Here is a tiny trained network, its code and every weight. The questions are about switching its units off for an input and a class, where a switched-off unit gives its printed mean instead of its output.

import numpy as np


def w(rows, s, z=0):
    codes = np.array(rows[::2]) - 128.0
    scale = np.full(codes.shape[1], s)
    scale[-1] = z or s
    return codes * scale


def norm(h):
    return h / np.sqrt((h * h).mean(-1, keepdims=True) + 1e-5)


def f(y):
    return y / 2 * (1 + np.tanh(0.7978845608 * (y + 0.044715 * y**3)))


def log_softmax(a):
    a = a - a.max(-1, keepdims=True)
    return a - np.log(np.exp(a).sum(-1, keepdims=True))


def net(x, mask):
    res = np.array(x, float).reshape(1, 6) / 4 @ E
    u = 0
    for l in range(3):
        y = f(norm(res) @ A[l][:, :-1].T + A[l][:, -1])
        res = res + np.where(mask[u : u + 10], y, B[l][:, -1]) @ B[l][:, :-1]
        u += 10
    return log_softmax(norm(res)[-1] @ U[:, :-1].T + U[:, -1])


A, B = {}, {}
E = w([
[76,72,143,131,122,67,159,127,152,90,166,182],'x0',
[136,136,131,49,64,123,112,56,119,182,189,126],'x1',
[173,144,132,27,183,69,108,174,126,172,104,185],'x2',
[135,114,97,127,105,114,121,148,115,128,122,132],'x3',
[109,107,133,110,191,68,143,119,68,87,125,3],'x4',
[186,180,157,54,71,158,227,193,57,66,153,162],'x5',
],0.0052)
A[0] = w([
[116,109,89,120,75,151,128,95,111,148,152,112,99],'L0N1',
[124,161,130,153,140,137,58,135,67,45,58,161,44],'L0N2',
[110,131,138,147,191,125,181,236,226,96,49,68,128],'L0N3',
[214,125,142,84,172,121,91,165,126,205,111,123,42],'L0N4',
[150,108,111,114,143,205,72,96,125,118,66,149,182],'L0N5',
[105,194,152,254,118,118,111,108,74,124,242,125,128],'L0N6',
[45,95,157,110,87,82,92,126,41,120,186,112,56],'L0N7',
[155,175,111,135,114,220,68,122,109,128,76,83,134],'L0N8',
[127,127,108,191,99,180,153,151,114,221,180,200,2],'L0N9',
[195,133,117,104,67,121,110,119,183,151,161,84,112],'L0N10',
],0.0052,0.00084)
B[0] = w([
[198,108,110,122,191,106,98,62,99,97,191,141,163],'L0N1',
[109,183,72,176,157,168,92,106,86,145,224,131,157],'L0N2',
[104,114,115,107,170,173,129,163,95,197,173,179,254],'L0N3',
[154,153,176,152,120,66,120,67,83,87,122,211,233],'L0N4',
[102,154,75,45,127,88,137,155,212,86,95,120,191],'L0N5',
[226,93,105,163,128,136,134,111,41,124,120,161,205],'L0N6',
[68,183,127,152,128,148,153,163,106,124,100,137,182],'L0N7',
[61,253,137,194,172,39,123,120,123,40,209,128,229],'L0N8',
[33,119,145,141,105,163,149,188,127,170,55,31,212],'L0N9',
[67,187,64,156,204,191,61,134,89,51,135,127,168],'L0N10',
],0.0053,0.0028)
A[1] = w([
[91,104,94,21,76,156,79,8,85,149,211,131,11],'L1N1',
[121,36,179,31,99,109,105,125,147,126,123,157,84],'L1N2',
[60,18,169,148,90,73,178,135,153,119,189,186,158],'L1N3',
[113,163,78,185,73,180,148,147,157,133,126,18,121],'L1N4',
[168,103,142,253,159,145,111,219,121,142,135,139,98],'L1N5',
[126,88,151,141,227,114,128,141,13,138,152,55,121],'L1N6',
[129,91,76,186,121,100,106,96,46,120,137,221,174],'L1N7',
[99,191,116,162,88,217,151,124,210,137,73,193,46],'L1N8',
[203,150,133,200,39,105,93,113,150,197,125,191,110],'L1N9',
[97,104,38,132,162,60,120,30,184,118,43,147,208],'L1N10',
],0.0048,0.0012)
B[1] = w([
[33,143,20,103,211,195,128,125,132,149,136,120,218],'L1N1',
[153,161,124,124,148,155,96,99,73,128,137,193,170],'L1N2',
[131,255,149,151,145,111,59,153,160,95,92,84,242],'L1N3',
[187,109,223,78,122,86,118,100,104,109,98,182,205],'L1N4',
[120,118,47,110,130,165,128,102,117,155,140,140,222],'L1N5',
[54,125,120,77,73,105,117,124,141,144,80,122,254],'L1N6',
[156,125,199,143,198,167,126,137,120,95,149,127,216],'L1N7',
[38,74,98,59,98,26,125,153,68,140,128,124,228],'L1N8',
[90,100,186,136,133,70,138,139,95,97,80,133,181],'L1N9',
[243,124,151,112,69,161,158,131,146,172,149,126,252],'L1N10',
],0.0073,0.0029)
A[2] = w([
[85,154,120,135,59,122,124,102,176,227,135,217,210],'L2N1',
[156,141,110,43,71,157,225,197,155,86,222,125,205],'L2N2',
[111,229,135,163,133,77,54,166,169,99,144,90,180],'L2N3',
[194,141,162,97,187,80,96,162,112,164,80,154,145],'L2N4',
[92,127,163,82,107,83,94,116,88,135,121,2,86],'L2N5',
[111,78,136,200,75,176,128,70,99,46,143,115,35],'L2N6',
[143,137,182,90,89,119,127,198,99,200,120,136,247],'L2N7',
[143,71,101,170,195,138,193,202,111,142,115,192,192],'L2N8',
[190,75,92,155,137,106,137,72,186,219,160,116,123],'L2N9',
[208,124,186,102,139,164,164,129,103,102,173,93,129],'L2N10',
],0.0058,0.0014)
B[2] = w([
[106,111,107,143,128,129,170,161,112,109,85,79,254],'L2N1',
[186,96,107,192,147,149,80,143,243,144,114,41,217],'L2N2',
[186,175,182,149,75,180,38,198,114,40,127,105,249],'L2N3',
[131,110,141,134,91,112,160,45,52,82,224,155,242],'L2N4',
[97,113,122,163,96,116,144,207,149,167,32,213,206],'L2N5',
[173,132,174,21,147,42,177,59,56,193,232,254,195],'L2N6',
[115,50,177,188,127,113,145,118,127,192,130,89,227],'L2N7',
[108,184,81,83,148,168,111,6,146,130,108,120,199],'L2N8',
[188,112,132,125,103,168,217,172,197,62,166,82,178],'L2N9',
[141,45,109,141,106,103,99,145,189,134,141,159,147],'L2N10',
],0.0069,0.0036)
U = w([
[165,112,212,97,133,34,178,22,55,166,206,223,206],'0',
[12,91,146,115,47,59,163,220,117,205,35,133,121],'1',
[58,190,26,118,227,242,129,97,129,150,165,119,167],'2',
[160,237,218,165,95,123,58,188,128,62,142,118,125],'3',
[239,42,146,153,85,152,187,159,255,162,165,59,4],'4',
],0.0095,0.0013)

Each question gives the input, the list of numbers given to net, and the class t.
The units are the neurons (one row each of A and B). Each row of codes is followed by its name. A weight is (code - 128) times the scale printed after its matrix; where a second scale follows, it is the last column's (A, B and U).
mask holds one flag per neuron, layer by layer. A switched-off neuron (its flag False) gives its mean, the last column of its row in B, instead of its output. The means were averaged over made-up inputs and are rounded, as every weight is.
A unit's drop is (log p(t) with every unit on - log p(t) with that unit switched off) / (log p(t) with every unit on - log p(t) with every unit switched off).
The circuit of an input: a set's keep is (log p(t) with only the set's units on - log p(t) with every unit switched off) / (log p(t) with every unit on - log p(t) with every unit switched off). Starting from the 12 units with the biggest drops (on a tie, the unit counted first), units are removed one at a time, each time the one whose removal leaves the highest keep (on an exact tie, the one counted first), for as long as the keep stays at least 0.8.
units of the circuit, in order: the units of the circuit, biggest drop first
unit that matters most: the unit with the biggest drop
k most important neurons: the k neurons with the biggest drops, biggest first
k most important neurons of layer l: the k neurons of layer l with the biggest drops, biggest first
input [-2,8,2,5,-2,-6], class 2: units of the circuit, in order => [L1N1]
input [6,-3,0,-6,-4,-3], class 3: 3 most important neurons => [L1N3, L2N3, L1N6]
input [-6,-3,-7,-2,-3,-3], class 0: units of the circuit, in order => [L2N6, L1N3]
input [2,2,-3,-1,-2,4], class 4: 2 most important neurons => [L2N2, L0N4]
input [-5,-5,6,8,3,-5], class 0: 3 most important neurons => [L0N4, L2N4, L1N3]
input [-2,-5,2,-6,2,6], class 4: 3 most important neurons => [L2N2, L1N1, L0N10]
input [1,-6,-4,3,-6,7], class 4: 2 most important neurons of layer 0 => [L0N4, L0N7]
input [6,-7,5,7,-6,-7], class 2: 4 most important neurons of layer 1 => [L1N6, L1N5, L1N4, L1N7]
input [6,-7,5,-1,6,4], class 2: 3 most important neurons of layer 1 => [L1N8, L1N4, L1N9]
input [1,6,3,4,7,7], class 1: units of the circuit, in order => [L2N5, L1N6]
input [7,6,-1,5,-1,-2], class 3: 3 most important neurons of layer 0 => [L0N7, L0N3, L0N2]
input [-2,2,-7,4,1,7], class 0: 2 most important neurons => [L2N6, L1N10]
input [-5,-2,-7,-5,5,-7], class 0: 2 most important neurons of layer 1 => [L1N3, L1N4]
input [-4,4,-6,-4,2,2], class 0: unit that matters most => L2N6
input [5,1,5,-5,-3,-7], class 4: units of the circuit, in order => [L1N10, L2N9]
input [0,-5,-2,6,-8,7], class 1: 3 most important neurons => [L1N8, L1N10, L0N9]
input [-7,-2,-5,-8,6,8], class 4: units of the circuit, in order => [L2N2, L2N10]
input [-6,0,-5,2,6,-3], class 1: 3 most important neurons => [L2N5, L1N6, L1N3]
input [-6,2,5,-8,-7,0], class 1: 2 most important neurons => [L1N8, L0N9]
input [-5,-1,-5,6,6,2], class 1: 2 most important neurons => [L1N6, L2N5]
input [1,8,-1,-3,-3,3], class 2: most important neuron => [L1N1]
